Below are the code and all the weights of a small trained network. Each question names an input and a class and asks about switching units off, where a switched-off unit gives its printed mean instead of its output.

import numpy as np


def w(rows, s, z=0):
    codes = np.array(rows[::2]) - 128.0
    scale = np.full(codes.shape[1], s)
    scale[-1] = z or s
    return codes * scale


def f(y):
    return np.maximum(y, 0)


def log_softmax(a):
    a = a - a.max(-1, keepdims=True)
    return a - np.log(np.exp(a).sum(-1, keepdims=True))


def net(x, mask):
    res = np.array(x, float).reshape(1, 7) / 4 @ E
    y = f(res @ A[0][:, :-1].T + A[0][:, -1])
    res = res + np.where(mask, y, B[0][:, -1]) @ B[0][:, :-1]
    return log_softmax(res[-1] @ U[:, :-1].T + U[:, -1])


A, B = {}, {}
E = w([
[91,123,168,122,165,118,69],'x0',
[143,8,106,105,180,76,142],'x1',
[173,88,108,184,113,186,167],'x2',
[65,119,109,146,93,168,144],'x3',
[78,164,191,124,170,127,229],'x4',
[164,58,129,109,104,104,164],'x5',
[103,99,74,47,141,205,150],'x6',
],0.015)
A[0] = w([
[154,152,116,124,84,151,64,207],'neuron 1',
[150,112,134,157,79,116,173,198],'neuron 2',
[135,117,150,153,132,175,39,116],'neuron 3',
[148,162,177,228,87,153,154,125],'neuron 4',
[110,185,162,110,157,115,146,155],'neuron 5',
[164,112,172,100,168,137,197,180],'neuron 6',
[135,61,197,120,173,10,79,177],'neuron 7',
[60,126,124,103,159,139,167,254],'neuron 8',
[149,132,141,117,149,87,161,185],'neuron 9',
],0.013,0.005)
B[0] = w([
[104,99,82,190,147,164,2,200],'neuron 1',
[155,95,123,180,88,118,147,183],'neuron 2',
[104,122,99,121,223,109,108,185],'neuron 3',
[129,104,159,240,132,108,134,215],'neuron 4',
[161,191,172,125,190,147,127,190],'neuron 5',
[197,135,87,140,143,109,200,202],'neuron 6',
[120,127,157,59,105,33,117,252],'neuron 7',
[85,155,164,48,112,180,182,206],'neuron 8',
[250,121,166,110,104,112,146,176],'neuron 9',
],0.012,0.019)
U = w([
[163,73,51,116,29,156,100,144],'0',
[134,117,171,212,101,99,163,122],'1',
[104,124,100,148,168,142,84,133],'2',
[37,205,173,127,136,161,140,136],'3',
[149,124,175,100,106,30,108,186],'4',
[131,8,85,77,118,160,211,131],'5',
[178,200,142,114,172,132,183,2],'6',
],0.014,0.0027)

Each question gives the input, the list of numbers given to net, and the class t.
The units are the neurons (one row each of A and B). Each row of codes is followed by its name. A weight is (code - 128) times the scale printed after its matrix; where a second scale follows, it is the last column's (A, B and U).
mask holds one flag per neuron, in row order. A switched-off neuron (its flag False) gives its mean, the last column of its row in B, instead of its output. The means were averaged over made-up inputs and are rounded, as every weight is.
A unit's drop is (log p(t) with every unit on - log p(t) with that unit switched off) / (log p(t) with every unit on - log p(t) with every unit switched off).
The circuit of an input: a set's keep is (log p(t) with only the set's units on - log p(t) with every unit switched off) / (log p(t) with every unit on - log p(t) with every unit switched off). Starting from all 9 units, units are removed one at a time, each time the one whose removal leaves the highest keep (on an exact tie, the one counted first), for as long as the keep stays at least 0.8.
units of the circuit, in order: the units of the circuit, biggest drop first
most important unit: the unit with the biggest drop
top k neurons: the k neurons with the biggest drops, biggest first
drop of u: that unit's drop, to one decimal
input [-3,-8,3,3,-1,1,6], class 0: units of the circuit, in order -> [neuron 5]
input [-8,4,-8,1,1,-2,1], class 6: units of the circuit, in order -> [neuron 7; neuron 1]
input [-7,4,5,-3,-6,-1,7], class 0: units of the circuit, in order -> [neuron 8; neuron 3]
input [-6,-1,0,-6,-3,-6,-5], class 1: top 2 neurons -> [neuron 4; neuron 7]
input [8,-4,3,-2,-8,3,-8], class 2: top 3 neurons -> [neuron 1; neuron 3; neuron 9]
input [-2,2,-1,5,-6,0,-2], class 0: top 2 neurons -> [neuron 5; neuron 4]
input [-7,-6,4,-3,8,7,0], class 1: top 2 neurons -> [neuron 4; neuron 2]
input [-7,-5,7,8,3,-4,4], class 1: top 2 neurons -> [neuron 4; neuron 2]
input [3,-7,4,0,3,4,3], class 1: top 2 neurons -> [neuron 4; neuron 3]
input [2,-8,4,2,-6,-1,-4], class 2: top 2 neurons -> [neuron 1; neuron 3]
input [-7,-6,8,2,0,7,5], class 1: drop of neuron 4 -> 0.8
input [4,-4,-8,-7,4,1,7], class 6: drop of neuron 5 -> 0.1
input [7,2,4,4,3,-3,1], class 3: drop of neuron 8 -> 0.0
input [6,6,5,-3,2,-7,3], class 5: most important unit -> neuron 5
input [-1,5,6,4,-5,7,-2], class 0: drop of neuron 2 -> 0.4
